Below is a small trained network, with its code and all its weights. Each question gives an input and a class and asks what happens when units are switched off, that is, made to give their printed mean instead of their output.

import numpy as np


def w(rows, s, z=0):
    codes = np.array(rows[::2]) - 128.0
    scale = np.full(codes.shape[1], s)
    scale[-1] = z or s
    return codes * scale


def norm(h):
    return h / np.sqrt((h * h).mean(-1, keepdims=True) + 1e-5)


def f(y):
    return y / 2 * (1 + np.tanh(0.7978845608 * (y + 0.044715 * y**3)))


def log_softmax(a):
    a = a - a.max(-1, keepdims=True)
    return a - np.log(np.exp(a).sum(-1, keepdims=True))


def net(x, mask):
    res = np.array(x, float).reshape(1, 5) / 4 @ E
    u = 0
    for l in range(2):
        y = f(norm(res) @ A[l][:, :-1].T + A[l][:, -1])
        res = res + np.where(mask[u : u + 3], y, B[l][:, -1]) @ B[l][:, :-1]
        u += 3
    return log_softmax(norm(res)[-1] @ U[:, :-1].T + U[:, -1])


A, B = {}, {}
E = w([
[61,124,156,136,132,119,106,166,50],'x0',
[137,134,135,134,117,134,123,129,123],'x1',
[87,133,106,110,98,128,118,146,151],'x2',
[66,212,120,153,95,191,190,82,122],'x3',
[142,58,87,139,124,244,193,160,105],'x4',
],0.011)
A[0] = w([
[145,86,113,191,143,82,79,246,171,31],'L0N0',
[43,169,142,152,89,145,182,65,97,15],'L0N1',
[95,164,154,72,142,130,86,201,2,1],'L0N2',
],0.0081,0.0034)
B[0] = w([
[221,162,94,179,204,133,125,175,132,207],'L0N0',
[162,169,80,156,225,107,112,124,146,253],'L0N1',
[76,135,92,134,156,46,253,139,51,225],'L0N2',
],0.011,0.004)
A[1] = w([
[179,115,130,101,95,132,135,80,218,4],'L1N0',
[131,77,146,75,147,102,103,146,95,64],'L1N1',
[84,168,247,106,135,65,65,110,152,31],'L1N2',
],0.012,0.0038)
B[1] = w([
[8,89,111,176,82,74,167,68,99,239],'L1N0',
[110,159,112,158,49,127,17,115,117,166],'L1N1',
[94,100,211,88,119,186,167,161,140,254],'L1N2',
],0.016,0.0046)
U = w([
[35,53,66,135,92,54,194,66,66,54],'0',
[182,221,50,136,188,159,54,123,202,253],'1',
[82,2,185,14,93,242,207,190,156,102],'2',
],0.0082,0.0035)

Each question gives the input, the list of numbers given to net, and the class t.
The units are the neurons (one row each of A and B). Each row of codes is followed by its name. A weight is (code - 128) times the scale printed after its matrix; where a second scale follows, it is the last column's (A, B and U).
mask holds one flag per neuron, layer by layer. A switched-off neuron (its flag False) gives its mean, the last column of its row in B, instead of its output. The means were averaged over made-up inputs and are rounded, as every weight is.
A unit's drop is (log p(t) with every unit on - log p(t) with that unit switched off) / (log p(t) with every unit on - log p(t) with every unit switched off).
The circuit of an input: a set's keep is (log p(t) with only the set's units on - log p(t) with every unit switched off) / (log p(t) with every unit on - log p(t) with every unit switched off). Starting from all 6 units, units are removed one at a time, each time the one whose removal leaves the highest keep (on an exact tie, the one counted first), for as long as the keep stays at least 0.8.
circuit, biggest first: the units of the circuit, biggest drop first
unit that matters most: the unit with the biggest drop
top k neurons: the k neurons with the biggest drops, biggest first
drop of u: that unit's drop, to one decimal
input [-5,1,7,-1,4], class 0: circuit, biggest first -> (L1N0 L1N2)
input [-4,-6,8,-4,3], class 0: circuit, biggest first -> (L1N2)
input [-4,3,-7,-1,4], class 0: circuit, biggest first -> (L1N0 L1N2 L0N2 L0N0)
input [-7,-4,6,-5,6], class 0: circuit, biggest first -> (L1N0 L1N2)
input [4,4,-5,7,-8], class 2: top 2 neurons -> (L1N2 L0N0)
input [2,8,1,3,2], class 1: top 2 neurons -> (L0N1 L1N0)
input [0,0,8,7,6], class 1: top 4 neurons -> (L0N1 L1N2 L1N0 L0N2)
input [-2,-2,-8,-7,7], class 1: circuit, biggest first -> (L1N2 L1N0)
input [8,2,4,-3,6], class 0: top 3 neurons -> (L0N2 L1N2 L1N1)
input [-6,-3,4,-6,-5], class 0: top 2 neurons -> (L1N0 L0N1)
input [5,-3,3,6,-7], class 2: top 3 neurons -> (L1N2 L0N0 L1N0)
input [-8,-1,4,-6,1], class 0: top 2 neurons -> (L1N0 L0N1)
input [-1,7,3,6,-7], class 2: top 3 neurons -> (L1N2 L0N0 L0N2)
input [-1,3,3,7,-6], class 1: unit that matters most -> L0N1
input [6,-7,-8,7,-6], class 1: top 2 neurons -> (L0N1 L1N0)
input [-6,-3,4,-7,4], class 1: top 2 neurons -> (L0N0 L1N2)
input [-3,-2,2,-2,-4], class 2: drop of L1N2 -> 0.9
input [-8,-2,-2,-3,2], class 0: drop of L1N0 -> 0.9
input [-2,-6,-3,-2,-4], class 2: drop of L1N2 -> 0.8
input [4,-4,0,-6,-3], class 1: unit that matters most -> L0N0
